Here is a tiny trained network, its code and every weight. The questions are about switching its units off for an input and a class, where a switched-off unit gives its printed mean instead of its output.

import numpy as np


def w(rows, s, z=0):
    codes = np.array(rows[::2]) - 128.0
    scale = np.full(codes.shape[1], s)
    scale[-1] = z or s
    return codes * scale


def norm(h):
    return h / np.sqrt((h * h).mean(-1, keepdims=True) + 1e-5)


def f(y):
    return y / 2 * (1 + np.tanh(0.7978845608 * (y + 0.044715 * y**3)))


def log_softmax(a):
    a = a - a.max(-1, keepdims=True)
    return a - np.log(np.exp(a).sum(-1, keepdims=True))


def net(x, mask):
    res = np.array(x, float).reshape(1, 4) / 4 @ E
    u = 0
    for l in range(4):
        y = f(norm(res) @ A[l][:, :-1].T + A[l][:, -1])
        res = res + np.where(mask[u : u + 10], y, B[l][:, -1]) @ B[l][:, :-1]
        u += 10
    return log_softmax(norm(res)[-1] @ U[:, :-1].T + U[:, -1])


A, B = {}, {}
E = w([
[184,193,207,201,89,231,132,64],'x0',
[244,132,32,206,114,149,147,192],'x1',
[149,132,91,84,222,168,204,50],'x2',
[136,53,84,81,76,222,65,105],'x3',
],0.0011)
A[0] = w([
[143,184,14,176,56,151,173,142,76],'L0N1',
[113,177,91,94,170,222,206,73,69],'L0N2',
[72,102,39,5,140,53,148,166,159],'L0N3',
[60,188,141,216,21,138,50,210,43],'L0N4',
[201,174,3,225,98,148,133,168,114],'L0N5',
[104,86,103,127,199,103,148,169,28],'L0N6',
[81,108,250,99,152,94,173,138,178],'L0N7',
[147,136,224,237,196,221,138,25,73],'L0N8',
[150,208,115,125,160,49,224,118,148],'L0N9',
[74,157,208,204,144,213,86,79,252],'L0N10',
],0.0019,0.0014)
B[0] = w([
[98,71,194,120,175,140,133,136,130],'L0N1',
[132,210,32,122,120,129,160,105,140],'L0N2',
[251,149,140,63,139,70,117,172,155],'L0N3',
[110,186,71,93,32,84,142,125,151],'L0N4',
[112,17,175,143,194,153,143,183,176],'L0N5',
[190,221,170,80,94,174,133,66,91],'L0N6',
[162,72,95,175,142,153,91,162,178],'L0N7',
[186,114,135,43,108,60,143,125,192],'L0N8',
[124,131,95,105,120,180,84,146,162],'L0N9',
[164,94,111,71,142,92,147,203,251],'L0N10',
],0.0024,0.0017)
A[1] = w([
[92,175,148,217,208,36,238,143,81],'L1N1',
[204,53,188,99,173,117,119,193,255],'L1N2',
[74,219,148,183,154,75,205,152,33],'L1N3',
[199,131,110,167,171,140,137,110,218],'L1N4',
[18,159,213,55,127,100,84,23,104],'L1N5',
[76,114,79,117,141,111,145,63,151],'L1N6',
[198,186,241,189,48,209,165,45,83],'L1N7',
[98,4,59,66,107,223,75,98,46],'L1N8',
[113,204,139,100,53,120,54,155,49],'L1N9',
[154,164,139,56,185,158,102,100,113],'L1N10',
],0.0027,0.00094)
B[1] = w([
[181,135,188,144,102,152,47,67,175],'L1N1',
[81,148,202,70,139,117,139,131,248],'L1N2',
[163,160,137,156,166,103,48,64,130],'L1N3',
[65,79,209,122,124,111,87,143,185],'L1N4',
[198,36,122,204,189,219,140,213,180],'L1N5',
[153,142,149,182,94,129,134,156,119],'L1N6',
[167,93,4,2,151,22,106,234,189],'L1N7',
[158,181,200,175,134,94,48,70,183],'L1N8',
[130,161,80,180,118,132,189,149,146],'L1N9',
[99,145,123,183,82,108,148,187,155],'L1N10',
],0.0029,0.0018)
A[2] = w([
[165,152,127,140,81,133,2,22,103],'L2N1',
[61,143,177,151,71,135,81,149,184],'L2N2',
[98,224,161,126,74,160,204,95,196],'L2N3',
[134,81,43,73,88,196,127,174,250],'L2N4',
[137,43,159,157,161,113,140,189,118],'L2N5',
[179,157,125,69,83,123,145,153,117],'L2N6',
[128,144,114,96,188,157,176,64,44],'L2N7',
[74,80,82,117,113,151,75,99,55],'L2N8',
[161,130,96,101,195,147,159,62,79],'L2N9',
[119,162,138,107,177,168,165,47,95],'L2N10',
],0.0034,0.0015)
B[2] = w([
[156,205,213,174,197,44,85,81,148],'L2N1',
[118,164,74,163,105,114,252,87,211],'L2N2',
[16,60,164,123,151,155,109,79,104],'L2N3',
[106,175,162,160,173,72,130,105,248],'L2N4',
[164,131,107,194,152,203,129,101,244],'L2N5',
[93,107,104,81,158,136,134,82,178],'L2N6',
[112,132,85,184,67,90,111,168,120],'L2N7',
[191,140,199,162,158,90,157,201,91],'L2N8',
[95,150,126,194,70,98,158,179,140],'L2N9',
[107,133,96,172,24,72,175,140,132],'L2N10',
],0.003,0.0017)
A[3] = w([
[155,83,134,193,169,255,131,161,44],'L3N1',
[105,93,81,108,171,191,163,144,251],'L3N2',
[113,132,128,44,162,93,124,133,70],'L3N3',
[148,101,199,96,189,200,79,117,120],'L3N4',
[78,94,156,216,146,177,131,53,106],'L3N5',
[69,90,121,135,55,147,143,70,175],'L3N6',
[65,157,95,160,6,120,173,166,45],'L3N7',
[142,208,172,149,151,119,50,68,47],'L3N8',
[186,117,100,4,150,110,116,142,15],'L3N9',
[155,41,162,192,183,211,134,185,3],'L3N10',
],0.0043,0.0019)
B[3] = w([
[89,78,163,126,177,109,162,199,249],'L3N1',
[139,164,203,131,109,123,81,100,231],'L3N2',
[203,87,125,137,98,225,112,158,168],'L3N3',
[90,186,79,140,78,95,166,106,236],'L3N4',
[178,110,102,21,81,180,67,163,173],'L3N5',
[80,213,169,93,132,116,154,95,139],'L3N6',
[137,155,1,203,68,54,217,108,198],'L3N7',
[193,154,185,164,173,76,84,113,188],'L3N8',
[178,64,45,76,42,144,92,223,204],'L3N9',
[68,60,173,180,189,175,212,159,249],'L3N10',
],0.0037,0.0021)
U = w([
[40,22,240,228,233,212,221,229,252],'0',
[237,38,24,41,15,204,36,244,243],'1',
[228,229,246,237,204,25,30,42,223],'2',
[79,224,13,227,12,41,235,63,244],'3',
[25,213,178,49,52,212,124,26,117],'4',
[28,98,47,154,180,220,30,33,3],'5',
[34,64,38,158,184,216,20,2,3],'6',
],0.0055,0.0043)

Each question gives the input, the list of numbers given to net, and the class t.
The units are the neurons (one row each of A and B). Each row of codes is followed by its name. A weight is (code - 128) times the scale printed after its matrix; where a second scale follows, it is the last column's (A, B and U).
mask holds one flag per neuron, layer by layer. A switched-off neuron (its flag False) gives its mean, the last column of its row in B, instead of its output. The means were averaged over made-up inputs and are rounded, as every weight is.
A unit's drop is (log p(t) with every unit on - log p(t) with that unit switched off) / (log p(t) with every unit on - log p(t) with every unit switched off).
The circuit of an input: a set's keep is (log p(t) with only the set's units on - log p(t) with every unit switched off) / (log p(t) with every unit on - log p(t) with every unit switched off). Starting from the 12 units with the biggest drops (on a tie, the unit counted first), units are removed one at a time, each time the one whose removal leaves the highest keep (on an exact tie, the one counted first), for as long as the keep stays at least 0.8.
circuit, biggest first: the units of the circuit, biggest drop first
top k neurons: the k neurons with the biggest drops, biggest first
top k neurons in layer l: the k neurons of layer l with the biggest drops, biggest first
input [1,5,-5,7], class 2: circuit, biggest first -> [L1N8; L2N1]
input [-6,-7,6,6], class 0: top 4 neurons -> [L1N7; L0N8; L1N5; L0N10]
input [5,0,-5,7], class 2: circuit, biggest first -> [L2N1]
input [2,-7,-8,4], class 3: circuit, biggest first -> [L2N2; L3N7]
input [-2,6,-7,-4], class 3: top 3 neurons -> [L0N4; L1N5; L2N2]
input [3,2,-6,2], class 3: circuit, biggest first -> [L0N4; L3N7]
input [-1,8,8,-7], class 0: top 2 neurons -> [L0N5; L0N4]
input [-5,1,-5,-7], class 2: top 4 neurons -> [L1N7; L0N10; L1N1; L0N8]
input [6,6,5,-3], class 0: top 2 neurons -> [L0N5; L1N4]
input [-8,-7,7,-2], class 1: circuit, biggest first -> [L0N3; L3N9]
input [8,-2,-5,-8], class 1: top 2 neurons -> [L1N7; L1N8]
input [-1,2,6,8], class 2: top 2 neurons -> [L1N8; L2N1]
input [7,6,6,2], class 1: top 3 neurons in layer 1 -> [L1N5; L1N7; L1N9]
input [3,-3,5,-8], class 2: circuit, biggest first -> [L1N1]
input [4,-2,0,4], class 1: top 4 neurons in layer 3 -> [L3N9; L3N3; L3N2; L3N6]
input [-2,-3,-3,4], class 2: top 2 neurons -> [L1N7; L1N8]
input [2,2,4,2], class 3: top 3 neurons -> [L1N5; L0N2; L2N10]
input [5,7,-6,-5], class 0: top 2 neurons -> [L0N5; L1N8]
input [-4,-4,-7,5], class 3: top 2 neurons -> [L1N7; L2N2]
input [-4,6,6,6], class 0: top 4 neurons in layer 1 -> [L1N1; L1N4; L1N3; L1N7]
input [-2,-5,8,-6], class 3: top neuron in layer 0 -> [L0N9]
